Below is a small trained network, with its code and all its weights. Each question gives an input and a target symbol and asks what happens when units are switched off, that is, made to give their printed mean instead of their output.

import numpy as np


def w(rows, s, z=0):
    codes = np.array(rows[::2]) - 128.0
    scale = np.full(codes.shape[1], s)
    scale[-1] = z or s
    return codes * scale


def f(y):
    return y / 2 * (1 + np.tanh(0.7978845608 * (y + 0.044715 * y**3)))


def softmax(a):
    e = np.exp(a - a.max(-1, keepdims=True))
    return e / e.sum(-1, keepdims=True)


def log_softmax(a):
    a = a - a.max(-1, keepdims=True)
    return a - np.log(np.exp(a).sum(-1, keepdims=True))


def net(x, mask):
    ids = ['ΓΔΘΛΣαβζημπω'.index(c) for c in x.split()]
    T = len(ids)
    res = E[ids] + P[:T]
    r = res
    for j in range(2):
        rows = slice(3 * j, 3 * j + 3)
        q, k, v = (r @ M[0][rows].T for M in (Q, K, V))
        z = softmax(np.where(np.tri(T) > 0, q @ k.T / 3**0.5, -1e9)) @ v
        o = O[0][rows]
        res = res + np.where(mask[j], z, o[:, -1]) @ o[:, :-1]
    y = f(res @ A[0][:, :-1].T + A[0][:, -1])
    res = res + np.where(mask[2:6], y, B[0][:, -1]) @ B[0][:, :-1]
    return log_softmax(res[-1] @ U[:, :-1].T + U[:, -1])


Q, K, V, O, A, B = {}, {}, {}, {}, {}, {}
E = w([
[138,114,114,100,57],'Γ',
[138,205,79,145,107],'Δ',
[132,175,95,154,191],'Θ',
[155,158,179,119,154],'Λ',
[186,26,136,197,140],'Σ',
[126,236,78,76,141],'α',
[137,82,156,92,169],'β',
[132,121,79,53,129],'ζ',
[188,63,115,203,72],'η',
[149,109,11,143,155],'μ',
[160,137,166,83,97],'π',
[159,233,183,113,60],'ω',
],0.011)
P = w([
[254,158,90,126,175],'0',
[110,131,99,136,167],'1',
[153,157,107,64,114],'2',
[68,113,116,133,152],'3',
[156,113,137,69,120],'4',
[108,115,154,105,93],'5',
],0.0092)
Q[0] = w([
[193,126,89,143,134],'H1',
[117,171,37,68,150],'H1',
[148,159,124,121,176],'H1',
[183,112,120,199,88],'H2',
[14,133,146,132,89],'H2',
[128,57,251,175,94],'H2',
],0.027)
K[0] = w([
[182,144,138,100,99],'H1',
[217,136,119,115,180],'H1',
[170,107,101,117,112],'H1',
[120,83,165,70,149],'H2',
[62,134,135,208,179],'H2',
[2,88,130,117,84],'H2',
],0.03)
V[0] = w([
[120,84,78,35,67],'H1',
[116,133,99,137,8],'H1',
[97,83,37,210,177],'H1',
[184,8,177,110,106],'H2',
[117,146,250,115,219],'H2',
[120,60,73,11,203],'H2',
],0.018)
O[0] = w([
[170,155,103,152,225,104],'H1',
[127,64,68,147,218,46],'H1',
[217,101,124,44,69,147],'H1',
[148,123,219,115,235,200],'H2',
[105,95,254,184,50,1],'H2',
[236,210,153,200,129,217],'H2',
],0.015,0.005)
A[0] = w([
[174,11,64,168,113,235],'N1',
[233,125,74,180,158,6],'N2',
[165,190,122,192,87,57],'N3',
[141,107,175,181,191,118],'N4',
],0.011,0.0017)
B[0] = w([
[76,247,127,181,104,156],'N1',
[7,2,180,76,109,254],'N2',
[226,59,64,210,183,207],'N3',
[109,248,131,118,67,186],'N4',
],0.0092,0.022)
U = w([
[65,122,108,66,209,172],'Γ',
[93,187,56,58,107,90],'Δ',
[138,109,110,91,57,69],'Θ',
[74,87,218,158,82,117],'Λ',
[127,142,200,30,126,251],'Σ',
[142,131,40,146,169,73],'α',
[174,139,140,155,182,50],'β',
[109,50,149,159,215,114],'ζ',
[158,157,53,53,244,109],'η',
[108,59,97,46,111,44],'μ',
[75,204,127,170,231,206],'π',
[1,104,132,124,108,132],'ω',
],0.0036,0.0029)

Each question gives the input, a string of symbols that net reads in full, and the target symbol t.
The units are the heads (3 rows each of Q, K, V and O) and the neurons (one row each of A and B). Each row of codes is followed by its name. A weight is (code - 128) times the scale printed after its matrix; where a second scale follows, it is the last column's (O, A, B and U).
mask holds one flag per unit, heads first, then neurons. A switched-off unit (its flag False) gives its mean, the last column of its rows in O or B, instead of its output. The means were averaged over made-up inputs and are rounded, as every weight is.
A unit's drop is (log p(t) with every unit on - log p(t) with that unit switched off) / (log p(t) with every unit on - log p(t) with every unit switched off).
The circuit of an input: a set's keep is (log p(t) with only the set's units on - log p(t) with every unit switched off) / (log p(t) with every unit on - log p(t) with every unit switched off). Starting from all 6 units, units are removed one at a time, each time the one whose removal leaves the highest keep (on an exact tie, the one counted first), for as long as the keep stays at least 0.8.
circuit, biggest first: the units of the circuit, biggest drop first
most important unit: the unit with the biggest drop
k most important neurons: the k neurons with the biggest drops, biggest first
heads that matter: for each layer, one digit per head in row order, 1 if its drop is at least 0.15 and else 0, layers parted by /
input η η μ Λ α, target η: heads that matter => 01
input Γ η π π ζ, target Γ: most important unit => H1
input Θ η ζ π ω ω, target π: circuit, biggest first => [H1 N2]
input Σ ω β Σ β Θ, target Σ: circuit, biggest first => [H2 H1]
input Σ ω β η μ ω, target η: circuit, biggest first => [H2 N2]
input π Γ ω μ Θ β, target μ: circuit, biggest first => [N2 H2 H1]
input ζ Θ α, target ζ: 2 most important neurons => [N2 N3]
input α Δ η α, target α: circuit, biggest first => [H2 N3 N2]
input Λ Λ ω ω Θ α, target Λ: heads that matter => 11
input ω α Δ β Δ ω, target β: heads that matter => 01
input Σ Δ Γ Σ Λ ζ, target Σ: circuit, biggest first => [H1 H2]
input π Σ Σ α, target π: heads that matter => 10
input ω Σ π Λ ω Δ, target ω: heads that matter => 11
input Δ π Θ, target Δ: most important unit => H2
input μ Γ Σ η Σ, target ω: circuit, biggest first => [N2 H1 N1 N3]
input α Σ Σ ζ ζ, target α: heads that matter => 11
input ω Δ η ω, target Δ: circuit, biggest first => [H2 N2]
input Γ μ ω μ, target Γ: circuit, biggest first => [N2 H2 H1]
input Λ β ζ α Σ Σ, target ζ: circuit, biggest first => [H2 N3 N2]
input Δ Δ Λ π, target Δ: most important unit => H2
input Θ μ Θ, target Θ: heads that matter => 11
input Δ β ζ α α ω, target α: heads that matter => 01
